Below are the code and all the weights of a small trained network. Each question names an input and a class and asks about switching units off, where a switched-off unit gives its printed mean instead of its output.

import numpy as np


def w(rows, s, z=0):
    codes = np.array(rows[::2]) - 128.0
    scale = np.full(codes.shape[1], s)
    scale[-1] = z or s
    return codes * scale


def f(y):
    return np.maximum(y, 0)


def log_softmax(a):
    a = a - a.max(-1, keepdims=True)
    return a - np.log(np.exp(a).sum(-1, keepdims=True))


def net(x, mask):
    res = np.array(x, float).reshape(1, 4) / 4 @ E
    y = f(res @ A[0][:, :-1].T + A[0][:, -1])
    res = res + np.where(mask, y, B[0][:, -1]) @ B[0][:, :-1]
    return log_softmax(res[-1] @ U[:, :-1].T + U[:, -1])


A, B = {}, {}
E = w([
[206,194,127,124,135,41,107,56,119,76,97],'x0',
[58,182,150,32,158,62,112,187,122,89,121],'x1',
[113,119,131,151,114,105,129,132,126,126,131],'x2',
[129,126,84,149,195,120,126,145,1,168,106],'x3',
],0.013)
A[0] = w([
[49,80,130,126,134,210,133,207,129,156,134,151],'N1',
[161,141,121,128,132,87,124,119,122,107,131,127],'N2',
[121,136,105,148,145,144,117,151,37,114,119,88],'N3',
[92,138,113,112,164,108,124,155,152,110,118,55],'N4',
[123,129,129,131,157,130,135,142,15,153,136,110],'N5',
[145,150,121,118,140,108,128,109,143,132,121,183],'N6',
[108,127,134,116,119,128,125,125,252,122,133,93],'N7',
[107,137,139,99,141,116,136,155,116,107,136,58],'N8',
[60,158,137,44,136,92,121,190,103,129,135,64],'N9',
[178,87,121,212,128,198,128,103,118,148,136,2],'N10',
[180,167,124,125,129,83,125,83,107,119,127,159],'N11',
[166,145,148,117,132,89,138,107,103,118,133,140],'N12',
[142,119,133,137,124,91,126,118,121,111,116,127],'N13',
[123,118,122,112,135,128,134,130,87,140,120,80],'N14',
[120,131,122,122,120,130,130,129,200,120,124,90],'N15',
[80,116,133,123,120,171,139,146,114,126,135,141],'N16',
[140,144,140,114,130,105,135,112,123,121,115,140],'N17',
[120,116,136,118,122,133,145,139,178,112,134,93],'N18',
[126,102,115,120,152,119,138,133,81,144,120,101],'N19',
],0.021,0.0048)
B[0] = w([
[141,157,17,121,248,84,43,141,138,128,147,251],'N1',
[129,150,96,136,180,133,96,110,100,116,135,182],'N2',
[91,141,185,125,77,164,89,183,135,108,156,200],'N3',
[136,111,132,172,107,123,184,93,163,122,122,166],'N4',
[154,161,218,66,92,162,88,181,136,141,152,219],'N5',
[94,115,90,139,172,151,100,151,84,140,136,171],'N6',
[120,155,207,119,67,156,91,201,114,132,169,227],'N7',
[120,94,125,174,106,141,163,104,100,128,117,164],'N8',
[135,69,117,162,77,162,239,35,122,146,77,227],'N9',
[120,75,126,166,77,146,249,41,121,131,76,232],'N10',
[109,116,50,129,193,102,88,150,157,143,143,221],'N11',
[122,154,102,149,160,74,113,139,141,122,136,187],'N12',
[173,152,107,73,186,143,130,110,113,125,109,163],'N13',
[142,143,161,119,110,150,115,152,117,122,131,158],'N14',
[116,133,194,69,106,99,127,162,129,129,111,183],'N15',
[122,156,105,157,174,77,98,126,121,123,134,179],'N16',
[155,124,88,140,139,110,99,127,160,142,142,167],'N17',
[155,151,160,84,116,160,101,139,107,103,130,172],'N18',
[118,136,175,100,79,59,129,155,142,91,137,173],'N19',
],0.017,0.026)
U = w([
[141,185,22,138,254,99,106,138,133,138,130,222],'0',
[138,197,208,73,81,182,130,205,119,118,148,160],'1',
[147,91,99,185,119,172,246,55,121,158,61,4],'2',
],0.0097,0.0023)

Each question gives the input, the list of numbers given to net, and the class t.
The units are the neurons (one row each of A and B). Each row of codes is followed by its name. A weight is (code - 128) times the scale printed after its matrix; where a second scale follows, it is the last column's (A, B and U).
mask holds one flag per neuron, in row order. A switched-off neuron (its flag False) gives its mean, the last column of its row in B, instead of its output. The means were averaged over made-up inputs and are rounded, as every weight is.
A unit's drop is (log p(t) with every unit on - log p(t) with that unit switched off) / (log p(t) with every unit on - log p(t) with every unit switched off).
The circuit of an input: a set's keep is (log p(t) with only the set's units on - log p(t) with every unit switched off) / (log p(t) with every unit on - log p(t) with every unit switched off). Starting from the 12 units with the biggest drops (on a tie, the unit counted first), units are removed one at a time, each time the one whose removal leaves the highest keep (on an exact tie, the one counted first), for as long as the keep stays at least 0.8.
circuit, biggest first: the units of the circuit, biggest drop first
unit that matters most: the unit with the biggest drop
top k neurons: the k neurons with the biggest drops, biggest first
drop when u is switched off: that unit's drop, to one decimal
input [-5,8,6,4], class 2: unit that matters most : N9
input [3,-5,5,-6], class 1: top 2 neurons : [N7, N9]
input [-8,1,-5,-8], class 0: top 2 neurons : [N1, N5]
input [2,-6,-7,6], class 1: top 3 neurons : [N5, N9, N3]
input [6,7,-7,8], class 1: top 4 neurons : [N5, N3, N1, N10]
input [2,-5,6,5], class 1: top 3 neurons : [N9, N5, N3]
input [6,-8,3,0], class 2: top 2 neurons : [N10, N1]
input [-6,-1,-3,8], class 1: top 2 neurons : [N5, N3]
input [-6,-7,3,-2], class 2: top 2 neurons : [N10, N11]
input [-5,3,6,7], class 1: top 2 neurons : [N5, N3]
input [4,-3,0,-5], class 1: top 2 neurons : [N1, N7]
input [-4,-7,-4,-2], class 2: drop when N10 is switched off : 8.9
input [-6,-2,5,8], class 1: drop when N5 is switched off : 3.8
input [-4,-5,-2,2], class 2: circuit, biggest first : [N10]
input [1,8,-1,-6], class 2: drop when N9 is switched off : 2.1
input [-7,3,-1,-2], class 0: drop when N1 is switched off : 7.7
